Below is a small trained network, with its code and all its weights. Each question gives an input and a target symbol and asks what happens when units are switched off, that is, made to give their printed mean instead of their output.

import numpy as np


def w(rows, s, z=0):
    codes = np.array(rows[::2]) - 128.0
    scale = np.full(codes.shape[1], s)
    scale[-1] = z or s
    return codes * scale


def f(y):
    return np.maximum(y, 0)


def softmax(a):
    e = np.exp(a - a.max(-1, keepdims=True))
    return e / e.sum(-1, keepdims=True)


def log_softmax(a):
    a = a - a.max(-1, keepdims=True)
    return a - np.log(np.exp(a).sum(-1, keepdims=True))


def net(x, mask):
    ids = ['αβγεθμσφ'.index(c) for c in x.split()]
    T = len(ids)
    res = E[ids] + P[:T]
    r = res
    for j in range(2):
        rows = slice(4 * j, 4 * j + 4)
        q, k, v = (r @ M[0][rows].T for M in (Q, K, V))
        z = softmax(np.where(np.tri(T) > 0, q @ k.T / 4**0.5, -1e9)) @ v
        o = O[0][rows]
        res = res + np.where(mask[j], z, o[:, -1]) @ o[:, :-1]
    y = f(res @ A[0][:, :-1].T + A[0][:, -1])
    res = res + np.where(mask[2:18], y, B[0][:, -1]) @ B[0][:, :-1]
    return log_softmax(res[-1] @ U[:, :-1].T + U[:, -1])


Q, K, V, O, A, B = {}, {}, {}, {}, {}, {}
E = w([
[134,90,101,173],'α',
[110,102,132,112],'β',
[243,141,75,8],'γ',
[118,105,155,109],'ε',
[105,203,135,157],'θ',
[103,209,69,162],'μ',
[191,137,83,177],'σ',
[143,229,172,125],'φ',
],0.014)
P = w([
[54,68,37,2],'0',
[46,85,129,135],'1',
[55,96,144,143],'2',
[88,100,153,152],'3',
[136,100,161,151],'4',
[157,109,167,153],'5',
[178,118,166,161],'6',
[201,126,173,165],'7',
[220,134,167,169],'8',
[236,142,165,176],'9',
[248,156,147,178],'10',
[239,175,116,184],'11',
[231,201,78,183],'12',
],0.0089)
Q[0] = w([
[210,138,79,123],'head 1',
[73,170,205,147],'head 1',
[237,104,84,167],'head 1',
[71,114,196,183],'head 1',
[250,107,96,146],'head 2',
[206,129,140,160],'head 2',
[176,109,155,149],'head 2',
[135,125,127,190],'head 2',
],0.013)
K[0] = w([
[221,169,98,207],'head 1',
[103,1,131,100],'head 1',
[227,186,196,213],'head 1',
[65,32,207,106],'head 1',
[254,199,222,204],'head 2',
[199,87,237,204],'head 2',
[207,129,187,122],'head 2',
[215,78,75,122],'head 2',
],0.0077)
V[0] = w([
[134,137,86,147],'head 1',
[144,53,50,148],'head 1',
[106,147,190,93],'head 1',
[120,220,133,169],'head 1',
[169,182,190,79],'head 2',
[85,154,99,152],'head 2',
[100,186,9,149],'head 2',
[115,83,173,107],'head 2',
],0.012)
O[0] = w([
[164,40,152,166,160],'head 1',
[189,94,64,209,176],'head 1',
[80,204,145,44,79],'head 1',
[115,72,222,101,92],'head 1',
[18,125,113,116,253],'head 2',
[143,145,197,149,47],'head 2',
[143,145,255,42,159],'head 2',
[172,72,49,230,78],'head 2',
],0.0082,0.0038)
A[0] = w([
[62,178,191,83,153],'neuron 1',
[119,18,129,77,74],'neuron 2',
[69,217,109,142,194],'neuron 3',
[239,159,166,70,92],'neuron 4',
[198,98,156,140,174],'neuron 5',
[98,93,137,147,13],'neuron 6',
[107,96,83,175,48],'neuron 7',
[189,206,99,125,64],'neuron 8',
[204,215,95,74,52],'neuron 9',
[61,110,138,206,162],'neuron 10',
[199,136,79,170,92],'neuron 11',
[138,80,127,86,148],'neuron 12',
[98,118,192,247,157],'neuron 13',
[124,128,96,91,185],'neuron 14',
[139,154,95,97,152],'neuron 15',
[106,27,120,57,40],'neuron 16',
],0.011)
B[0] = w([
[180,97,82,104,214],'neuron 1',
[169,93,204,236,142],'neuron 2',
[117,40,135,173,240],'neuron 3',
[89,184,130,155,237],'neuron 4',
[86,168,86,161,244],'neuron 5',
[38,210,16,10,128],'neuron 6',
[162,12,140,41,134],'neuron 7',
[165,51,74,68,167],'neuron 8',
[56,151,119,69,209],'neuron 9',
[53,138,155,60,193],'neuron 10',
[140,153,67,144,210],'neuron 11',
[132,104,196,152,203],'neuron 12',
[176,171,151,54,210],'neuron 13',
[179,75,158,125,253],'neuron 14',
[100,144,124,151,219],'neuron 15',
[135,63,236,180,139],'neuron 16',
],0.012,0.0068)
U = w([
[140,86,111,206,96],'α',
[87,121,81,11,49],'β',
[81,213,179,42,147],'γ',
[62,113,181,225,253],'ε',
[164,154,144,136,82],'θ',
[129,128,78,124,102],'μ',
[193,120,191,98,145],'σ',
[164,194,136,210,185],'φ',
],0.011,0.0074)

Each question gives the input, a string of symbols that net reads in full, and the target symbol t.
The units are the heads (4 rows each of Q, K, V and O) and the neurons (one row each of A and B). Each row of codes is followed by its name. A weight is (code - 128) times the scale printed after its matrix; where a second scale follows, it is the last column's (O, A, B and U).
mask holds one flag per unit, heads first, then neurons. A switched-off unit (its flag False) gives its mean, the last column of its rows in O or B, instead of its output. The means were averaged over made-up inputs and are rounded, as every weight is.
A unit's drop is (log p(t) with every unit on - log p(t) with that unit switched off) / (log p(t) with every unit on - log p(t) with every unit switched off).
The circuit of an input: a set's keep is (log p(t) with only the set's units on - log p(t) with every unit switched off) / (log p(t) with every unit on - log p(t) with every unit switched off). Starting from the 12 units with the biggest drops (on a tie, the unit counted first), units are removed one at a time, each time the one whose removal leaves the highest keep (on an exact tie, the one counted first), for as long as the keep stays at least 0.8.
units of the circuit, in order: the units of the circuit, biggest drop first
unit that matters most: the unit with the biggest drop
top k neurons: the k neurons with the biggest drops, biggest first
heads that matter: for each layer, one digit per head in row order, 1 if its drop is at least 0.15 and else 0, layers parted by /
input γ θ α γ ε θ θ σ θ α γ, target γ: units of the circuit, in order => neuron 9; neuron 4
input β γ θ γ γ φ ε γ γ γ ε μ, target ε: units of the circuit, in order => neuron 3; neuron 1
input φ γ θ, target β: unit that matters most => neuron 1
input ε θ α ε θ γ σ φ γ θ θ γ θ, target σ: heads that matter => 10
input γ γ γ α, target β: heads that matter => 10
input φ θ β γ ε γ α γ α θ θ α, target γ: heads that matter => 10
input α γ μ, target φ: units of the circuit, in order => head 2; head 1
input φ γ ε, target β: heads that matter => 10
input μ α θ β, target γ: top 4 neurons => neuron 3; neuron 4; neuron 14; neuron 5
input α ε γ β, target φ: units of the circuit, in order => head 2; head 1; neuron 3
input α γ ε γ γ μ β σ β γ, target φ: units of the circuit, in order => head 1; neuron 4; neuron 5
input θ σ φ, target σ: heads that matter => 00
input θ θ γ μ, target σ: heads that matter => 01
input γ θ β θ μ σ θ μ γ β, target σ: unit that matters most => head 1
input γ γ φ θ φ φ θ σ γ γ, target φ: heads that matter => 10
input γ γ θ θ γ α γ γ γ α, target β: heads that matter => 01
input μ α μ, target γ: heads that matter => 01
input φ φ γ φ γ, target σ: heads that matter => 11
input θ β ε, target σ: heads that matter => 01
input γ β α γ ε β γ, target μ: unit that matters most => head 2
input μ γ α θ, target γ: top 3 neurons => neuron 13; neuron 14; neuron 4
